Below are the code and all the weights of a small trained network. Each question names an input and a target symbol and asks about switching units off, where a switched-off unit gives its printed mean instead of its output.

import numpy as np


def w(rows, s, z=0):
    codes = np.array(rows[::2]) - 128.0
    scale = np.full(codes.shape[1], s)
    scale[-1] = z or s
    return codes * scale


def norm(h):
    return h / np.sqrt((h * h).mean(-1, keepdims=True) + 1e-5)


def f(y):
    return y / 2 * (1 + np.tanh(0.7978845608 * (y + 0.044715 * y**3)))


def softmax(a):
    e = np.exp(a - a.max(-1, keepdims=True))
    return e / e.sum(-1, keepdims=True)


def log_softmax(a):
    a = a - a.max(-1, keepdims=True)
    return a - np.log(np.exp(a).sum(-1, keepdims=True))


def net(x, mask):
    ids = ['ΠΣδλμτω'.index(c) for c in x.split()]
    T = len(ids)
    res = E[ids] + P[:T]
    u = 0
    for l in range(2):
        q, k, v = (norm(res) @ M[l].T for M in (Q, K, V))
        z = softmax(np.where(np.tri(T) > 0, q @ k.T / 2**0.5, -1e9)) @ v
        res = res + np.where(mask[u], z, O[l][:, -1]) @ O[l][:, :-1]
        u += 1
        y = f(norm(res) @ A[l][:, :-1].T + A[l][:, -1])
        res = res + np.where(mask[u : u + 8], y, B[l][:, -1]) @ B[l][:, :-1]
        u += 8
    return log_softmax(norm(res)[-1] @ U[:, :-1].T + U[:, -1])


Q, K, V, O, A, B = {}, {}, {}, {}, {}, {}
E = w([
[154,183,100,98,137,7,192,105,192,38,162,167],'Π',
[137,195,101,204,134,79,136,198,139,159,134,11],'Σ',
[107,195,112,239,219,91,61,134,68,210,176,190],'δ',
[142,71,214,152,49,176,168,197,49,198,170,147],'λ',
[110,100,44,200,164,3,142,152,148,154,187,107],'μ',
[66,71,116,155,88,170,253,83,185,92,155,113],'τ',
[162,168,159,119,72,95,88,89,79,72,57,171],'ω',
],0.025)
P = w([
[143,104,105,152,143,104,165,157,162,177,65,209],'0',
[44,103,139,136,166,144,154,150,161,148,37,124],'1',
[91,138,227,117,46,61,165,121,216,147,80,83],'2',
[133,213,78,131,132,121,86,82,95,150,108,108],'3',
[167,175,70,118,110,115,96,64,103,179,158,116],'4',
[89,196,89,130,130,131,84,109,98,100,143,80],'5',
[181,128,63,124,117,123,65,107,95,116,156,122],'6',
[135,138,98,123,130,148,81,112,111,67,170,113],'7',
[132,153,95,119,113,120,5,149,152,63,188,142],'8',
[182,97,94,141,130,136,59,168,89,23,192,150],'9',
[130,130,113,120,148,146,76,195,105,11,234,110],'10',
],0.015)
Q[0] = w([
[103,56,209,93,121,213,208,156,177,195,184,115],'0.h0',
[86,141,52,255,159,87,44,174,45,189,130,63],'0.h0',
],0.05)
K[0] = w([
[46,13,175,135,178,176,218,199,221,110,139,151],'0.h0',
[167,207,51,191,135,111,149,181,141,211,168,4],'0.h0',
],0.049)
V[0] = w([
[89,70,227,109,89,121,140,193,174,38,105,115],'0.h0',
[151,92,165,95,97,79,152,19,140,246,62,65],'0.h0',
],0.014)
O[0] = w([
[153,49,76,1,239,172,68,124,55,184,44,195,41],'0.h0',
[171,92,79,60,183,135,124,188,138,84,179,230,255],'0.h0',
],0.0047,0.0056)
A[0] = w([
[97,119,94,108,164,99,163,98,159,114,168,140,79],'0.n0',
[142,130,116,129,132,135,75,142,98,72,195,112,218],'0.n1',
[153,120,113,126,149,147,136,151,138,173,110,90,179],'0.n2',
[141,83,66,135,95,255,168,63,207,101,119,138,30],'0.n3',
[128,85,192,94,63,183,152,187,59,208,179,147,83],'0.n4',
[116,120,108,145,164,86,104,153,106,146,187,127,254],'0.n5',
[118,99,126,127,157,173,133,125,126,157,125,103,53],'0.n6',
[132,165,121,156,138,150,91,98,70,182,160,126,186],'0.n7',
],0.049,0.0029)
B[0] = w([
[78,118,99,149,175,85,141,89,129,132,150,175,211],'0.n0',
[178,169,115,76,114,169,78,100,59,104,166,146,252],'0.n1',
[165,122,110,143,94,116,134,158,126,139,93,100,147],'0.n2',
[227,125,125,91,103,223,254,86,214,55,120,60,251],'0.n3',
[72,20,160,97,52,179,164,197,96,193,194,154,167],'0.n4',
[160,120,114,186,118,107,136,134,122,162,139,99,199],'0.n5',
[184,161,147,106,103,108,109,140,122,121,133,146,161],'0.n6',
[170,148,191,147,168,89,151,114,145,149,112,169,173],'0.n7',
],0.03,0.031)
Q[1] = w([
[123,121,191,3,129,186,141,59,127,43,54,251],'1.h0',
[10,52,85,138,227,177,193,68,131,112,241,229],'1.h0',
],0.045)
K[1] = w([
[116,122,191,2,57,132,114,78,90,39,7,242],'1.h0',
[57,42,60,143,197,140,153,57,129,94,207,253],'1.h0',
],0.045)
V[1] = w([
[146,155,96,91,60,182,71,132,58,122,91,41],'1.h0',
[24,154,223,157,78,41,141,80,202,147,18,3],'1.h0',
],0.026)
O[1] = w([
[121,112,169,101,249,133,145,203,149,113,120,171,141],'1.h0',
[93,153,109,73,148,198,80,98,78,87,190,123,2],'1.h0',
],0.013,0.0089)
A[1] = w([
[34,136,101,119,165,197,95,142,108,125,117,69,71],'1.n0',
[100,114,138,178,149,2,180,172,186,143,34,140,77],'1.n1',
[177,94,91,127,148,188,214,70,209,61,122,123,102],'1.n2',
[164,132,134,134,148,94,116,132,99,112,139,130,137],'1.n3',
[122,145,147,110,198,121,109,119,121,145,83,151,90],'1.n4',
[113,74,145,141,217,118,123,119,131,176,153,186,4],'1.n5',
[70,167,171,120,151,183,96,97,113,110,150,70,70],'1.n6',
[70,164,116,140,161,107,132,87,178,127,152,151,142],'1.n7',
],0.042,0.0042)
B[1] = w([
[124,148,139,147,103,81,139,80,164,187,100,97,142],'1.n0',
[212,99,148,150,235,57,122,168,147,102,126,253,207],'1.n1',
[156,153,135,127,121,154,208,110,175,58,132,86,252],'1.n2',
[79,103,110,121,115,125,126,105,148,142,114,100,211],'1.n3',
[115,133,112,155,110,106,158,126,144,145,127,117,159],'1.n4',
[173,123,135,167,158,79,120,140,130,127,124,136,153],'1.n5',
[145,115,125,112,122,153,91,146,107,87,135,148,163],'1.n6',
[137,134,146,110,113,114,117,139,122,157,96,93,145],'1.n7',
],0.042,0.036)
U = w([
[187,121,156,164,255,44,120,136,123,151,138,189,204],'Π',
[129,131,86,148,78,36,103,22,120,232,95,24,173],'Σ',
[129,150,83,99,120,141,21,71,37,83,174,107,215],'δ',
[81,32,186,108,78,156,154,166,111,222,168,148,185],'λ',
[81,148,127,116,167,129,120,140,123,155,108,108,5],'μ',
[141,110,127,135,138,168,225,84,204,49,142,75,162],'τ',
[87,121,138,147,160,168,100,126,147,155,106,125,23],'ω',
],0.0053,0.0024)

Each question gives the input, a string of symbols that net reads in full, and the target symbol t.
The units are the heads (2 rows each of Q, K, V and O) and the neurons (one row each of A and B). Each row of codes is followed by its name. A weight is (code - 128) times the scale printed after its matrix; where a second scale follows, it is the last column's (O, A, B and U).
mask holds one flag per unit, layer by layer, with each layer's heads first. A switched-off unit (its flag False) gives its mean, the last column of its rows in O or B, instead of its output. The means were averaged over made-up inputs and are rounded, as every weight is.
A unit's drop is (log p(t) with every unit on - log p(t) with that unit switched off) / (log p(t) with every unit on - log p(t) with every unit switched off).
The circuit of an input: a set's keep is (log p(t) with only the set's units on - log p(t) with every unit switched off) / (log p(t) with every unit on - log p(t) with every unit switched off). Starting from the 12 units with the biggest drops (on a tie, the unit counted first), units are removed one at a time, each time the one whose removal leaves the highest keep (on an exact tie, the one counted first), for as long as the keep stays at least 0.8.
circuit, biggest first: the units of the circuit, biggest drop first
top k neurons: the k neurons with the biggest drops, biggest first
top k neurons in layer l: the k neurons of layer l with the biggest drops, biggest first
drop of u: that unit's drop, to one decimal
input τ μ ω μ λ μ ω Σ τ μ, target δ: circuit, biggest first	[0.n1 0.n3]
input Σ ω Σ τ ω ω τ Σ λ Σ, target δ: circuit, biggest first	[0.n1 0.n3 1.n1]
input Σ τ Σ, target Σ: top neuron	[1.n0]
input μ Σ μ Π, target Π: top 4 neurons	[0.n5 0.n3 1.n1 1.n3]
input δ ω μ, target Π: top 2 neurons	[0.n3 1.n1]
input ω ω ω ω ω Σ Σ, target Σ: top 3 neurons in layer 1	[1.n1 1.n2 1.n3]
input τ τ Π Σ, target Π: top 2 neurons	[0.n3 1.n2]
input δ Σ Π μ, target Π: top 2 neurons	[0.n5 0.n3]
input δ ω τ τ ω Π δ, target Σ: top 2 neurons in layer 1	[1.n1 1.n2]
input δ ω τ Σ Σ ω Π Π τ Σ, target δ: top 3 neurons	[0.n1 0.n3 1.n2]
input τ δ ω τ τ μ ω, target Σ: top 4 neurons	[0.n1 0.n3 1.n1 0.n7]
input δ ω τ Π Σ ω ω Π, target Σ: top 3 neurons in layer 0	[0.n3 0.n1 0.n0]
input τ τ ω Σ τ ω τ ω δ ω, target δ: top 2 neurons in layer 0	[0.n1 0.n3]
input μ ω δ ω Σ Σ ω μ, target Σ: top 4 neurons	[0.n1 0.n3 1.n1 0.n5]
input Π μ Σ ω, target Π: top neuron	[0.n3]
input τ τ ω μ ω ω ω Σ μ ω Π, target Π: top 3 neurons in layer 0	[0.n0 0.n3 0.n5]
input τ τ λ Σ λ τ μ μ τ ω μ, target Σ: top 3 neurons	[0.n1 0.n3 1.n1]
input Π ω λ τ τ ω ω, target δ: top 2 neurons	[0.n1 0.n5]
input τ ω ω δ Σ ω Π ω δ, target Σ: top 2 neurons in layer 1	[1.n1 1.n3]
input ω ω Σ ω λ λ μ ω δ, target Π: top 4 neurons in layer 0	[0.n7 0.n3 0.n2 0.n0]
input ω ω Σ δ, target Π: drop of 0.n2	0.0
input τ ω Π ω ω ω μ Π, target Σ: drop of 0.n3	0.7
input δ ω ω λ ω λ μ Π λ, target λ: drop of 0.n4	0.9
input τ τ ω τ ω, target Σ: drop of 0.n1	1.3
